Here is a tiny trained network, its code and every weight. The questions are about switching its units off for an input and a target symbol, where a switched-off unit gives its printed mean instead of its output.

import numpy as np


def w(rows, s, z=0):
    codes = np.array(rows[::2]) - 128.0
    scale = np.full(codes.shape[1], s)
    scale[-1] = z or s
    return codes * scale


def f(y):
    return y / 2 * (1 + np.tanh(0.7978845608 * (y + 0.044715 * y**3)))


def softmax(a):
    e = np.exp(a - a.max(-1, keepdims=True))
    return e / e.sum(-1, keepdims=True)


def log_softmax(a):
    a = a - a.max(-1, keepdims=True)
    return a - np.log(np.exp(a).sum(-1, keepdims=True))


def net(x, mask):
    ids = ['ΔΞεζθλτφ'.index(c) for c in x.split()]
    T = len(ids)
    res = E[ids] + P[:T]
    u = 0
    for l in range(2):
        q, k, v = (res @ M[l].T for M in (Q, K, V))
        z = softmax(np.where(np.tri(T) > 0, q @ k.T / 2**0.5, -1e9)) @ v
        res = res + np.where(mask[u], z, O[l][:, -1]) @ O[l][:, :-1]
        u += 1
        y = f(res @ A[l][:, :-1].T + A[l][:, -1])
        res = res + np.where(mask[u : u + 12], y, B[l][:, -1]) @ B[l][:, :-1]
        u += 12
    return log_softmax(res[-1] @ U[:, :-1].T + U[:, -1])


Q, K, V, O, A, B = {}, {}, {}, {}, {}, {}
E = w([
[159,94,171,127],'Δ',
[127,96,249,129],'Ξ',
[73,109,118,103],'ε',
[146,137,140,135],'ζ',
[170,151,123,137],'θ',
[92,118,97,185],'λ',
[142,232,124,111],'τ',
[161,134,164,98],'φ',
],0.021)
P = w([
[206,114,170,105],'0',
[126,3,116,247],'1',
[99,135,137,246],'2',
[67,185,137,217],'3',
[131,170,161,91],'4',
[76,174,171,98],'5',
[130,117,152,138],'6',
[73,86,144,165],'7',
[82,89,168,164],'8',
],0.011)
Q[0] = w([
[179,51,216,74],'L0H0',
[254,111,155,11],'L0H0',
],0.0072)
K[0] = w([
[73,216,196,133],'L0H0',
[5,1,25,232],'L0H0',
],0.0053)
V[0] = w([
[9,125,32,70],'L0H0',
[152,174,53,135],'L0H0',
],0.011)
O[0] = w([
[81,91,162,90,3],'L0H0',
[163,147,251,174,102],'L0H0',
],0.012,0.011)
A[0] = w([
[79,157,83,200,22],'L0N0',
[108,168,184,138,138],'L0N1',
[146,169,126,2,148],'L0N2',
[98,107,57,120,62],'L0N3',
[220,120,168,139,70],'L0N4',
[35,180,101,120,214],'L0N5',
[17,166,90,79,252],'L0N6',
[72,90,108,157,143],'L0N7',
[88,160,141,191,158],'L0N8',
[104,115,145,180,96],'L0N9',
[170,153,126,68,74],'L0N10',
[122,135,40,163,76],'L0N11',
],0.0094,0.0037)
B[0] = w([
[116,139,98,103,222],'L0N0',
[196,112,138,96,188],'L0N1',
[83,108,142,103,178],'L0N2',
[117,146,105,139,158],'L0N3',
[107,248,106,113,211],'L0N4',
[154,96,159,132,224],'L0N5',
[165,103,167,158,214],'L0N6',
[181,143,145,126,152],'L0N7',
[147,124,121,98,239],'L0N8',
[166,182,94,61,151],'L0N9',
[147,167,120,1,145],'L0N10',
[160,131,97,101,253],'L0N11',
],0.0089,0.0046)
Q[1] = w([
[124,152,174,47],'L1H0',
[2,82,71,112],'L1H0',
],0.0063)
K[1] = w([
[46,106,2,210],'L1H0',
[45,127,61,197],'L1H0',
],0.0053)
V[1] = w([
[179,174,133,2],'L1H0',
[151,195,201,86],'L1H0',
],0.008)
O[1] = w([
[7,84,66,139,246],'L1H0',
[112,95,248,169,211],'L1H0',
],0.011,0.013)
A[1] = w([
[103,147,170,251,133],'L1N0',
[51,112,184,111,95],'L1N1',
[90,63,87,43,48],'L1N2',
[131,140,50,106,14],'L1N3',
[181,133,168,85,123],'L1N4',
[172,84,41,84,145],'L1N5',
[84,118,148,134,76],'L1N6',
[141,110,213,152,125],'L1N7',
[146,133,106,69,91],'L1N8',
[124,222,150,112,214],'L1N9',
[101,96,166,192,70],'L1N10',
[254,162,128,188,252],'L1N11',
],0.012,0.0027)
B[1] = w([
[121,104,163,125,255],'L1N0',
[104,166,107,112,219],'L1N1',
[132,85,110,90,151],'L1N2',
[142,165,116,161,179],'L1N3',
[119,122,66,150,131],'L1N4',
[199,150,204,121,188],'L1N5',
[115,162,123,62,174],'L1N6',
[127,122,89,92,193],'L1N7',
[138,154,208,134,141],'L1N8',
[57,92,155,147,156],'L1N9',
[137,212,132,92,214],'L1N10',
[172,2,173,82,154],'L1N11',
],0.0089,0.017)
U = w([
[191,172,109,133,208],'Δ',
[213,196,86,69,133],'Ξ',
[198,37,186,3,155],'ε',
[180,105,186,143,184],'ζ',
[150,130,228,187,109],'θ',
[215,173,150,92,3],'λ',
[107,201,129,68,92],'τ',
[107,137,49,98,123],'φ',
],0.0059,0.0046)

Each question gives the input, a string of symbols that net reads in full, and the target symbol t.
The units are the heads (2 rows each of Q, K, V and O) and the neurons (one row each of A and B). Each row of codes is followed by its name. A weight is (code - 128) times the scale printed after its matrix; where a second scale follows, it is the last column's (O, A, B and U).
mask holds one flag per unit, layer by layer, with each layer's heads first. A switched-off unit (its flag False) gives its mean, the last column of its rows in O or B, instead of its output. The means were averaged over made-up inputs and are rounded, as every weight is.
A unit's drop is (log p(t) with every unit on - log p(t) with that unit switched off) / (log p(t) with every unit on - log p(t) with every unit switched off).
The circuit of an input: a set's keep is (log p(t) with only the set's units on - log p(t) with every unit switched off) / (log p(t) with every unit on - log p(t) with every unit switched off). Starting from the 12 units with the biggest drops (on a tie, the unit counted first), units are removed one at a time, each time the one whose removal leaves the highest keep (on an exact tie, the one counted first), for as long as the keep stays at least 0.8.
units of the circuit, in order: the units of the circuit, biggest drop first
top k neurons: the k neurons with the biggest drops, biggest first
top k neurons in layer l: the k neurons of layer l with the biggest drops, biggest first
input λ θ Δ Ξ, target ε: units of the circuit, in order => [L1H0 L1N11]
input λ ε ε τ λ, target ε: units of the circuit, in order => [L1H0 L1N11 L0N4]
input ε Ξ Ξ, target ε: units of the circuit, in order => [L1N11 L1H0]
input λ ε ζ Δ Ξ θ τ, target ε: units of the circuit, in order => [L1H0 L1N11 L1N10]
input ε Δ θ, target ε: units of the circuit, in order => [L1N11 L1H0]
input θ τ θ, target θ: units of the circuit, in order => [L0H0 L0N4 L1H0 L1N0]
input Ξ φ φ, target Ξ: units of the circuit, in order => [L0H0 L1H0]
input ε θ ζ, target ε: units of the circuit, in order => [L1H0 L1N11]
input τ θ τ λ, target τ: top 3 neurons in layer 0 => [L0N10 L0N4 L0N1]
input Δ λ ε, target Ξ: units of the circuit, in order => [L1H0]
input τ τ ε, target τ: top 3 neurons => [L1N10 L0N10 L1N1]
input Δ Δ ε τ ε φ, target ε: units of the circuit, in order => [L0H0 L1N2]
input τ λ τ, target τ: top 3 neurons in layer 1 => [L1N10 L1N1 L1N6]
input φ ε φ Δ, target φ: top 2 neurons => [L0N10 L1N5]
input Ξ Δ Ξ ζ, target Ξ: top 2 neurons in layer 0 => [L0N11 L0N0]
input Ξ Ξ Δ, target Ξ: top neuron => [L1N5]
input ε ε φ, target ε: top 2 neurons => [L1N11 L0N4]
input θ φ τ τ τ τ τ Ξ, target τ: top 2 neurons => [L1N1 L1N10]
input λ θ τ ε, target ε: top 2 neurons => [L1N11 L0N10]
input Ξ τ τ θ, target Ξ: top neuron => [L0N11]
input ε ε ε Δ ζ, target ε: top 3 neurons in layer 0 => [L0N4 L0N6 L0N10]
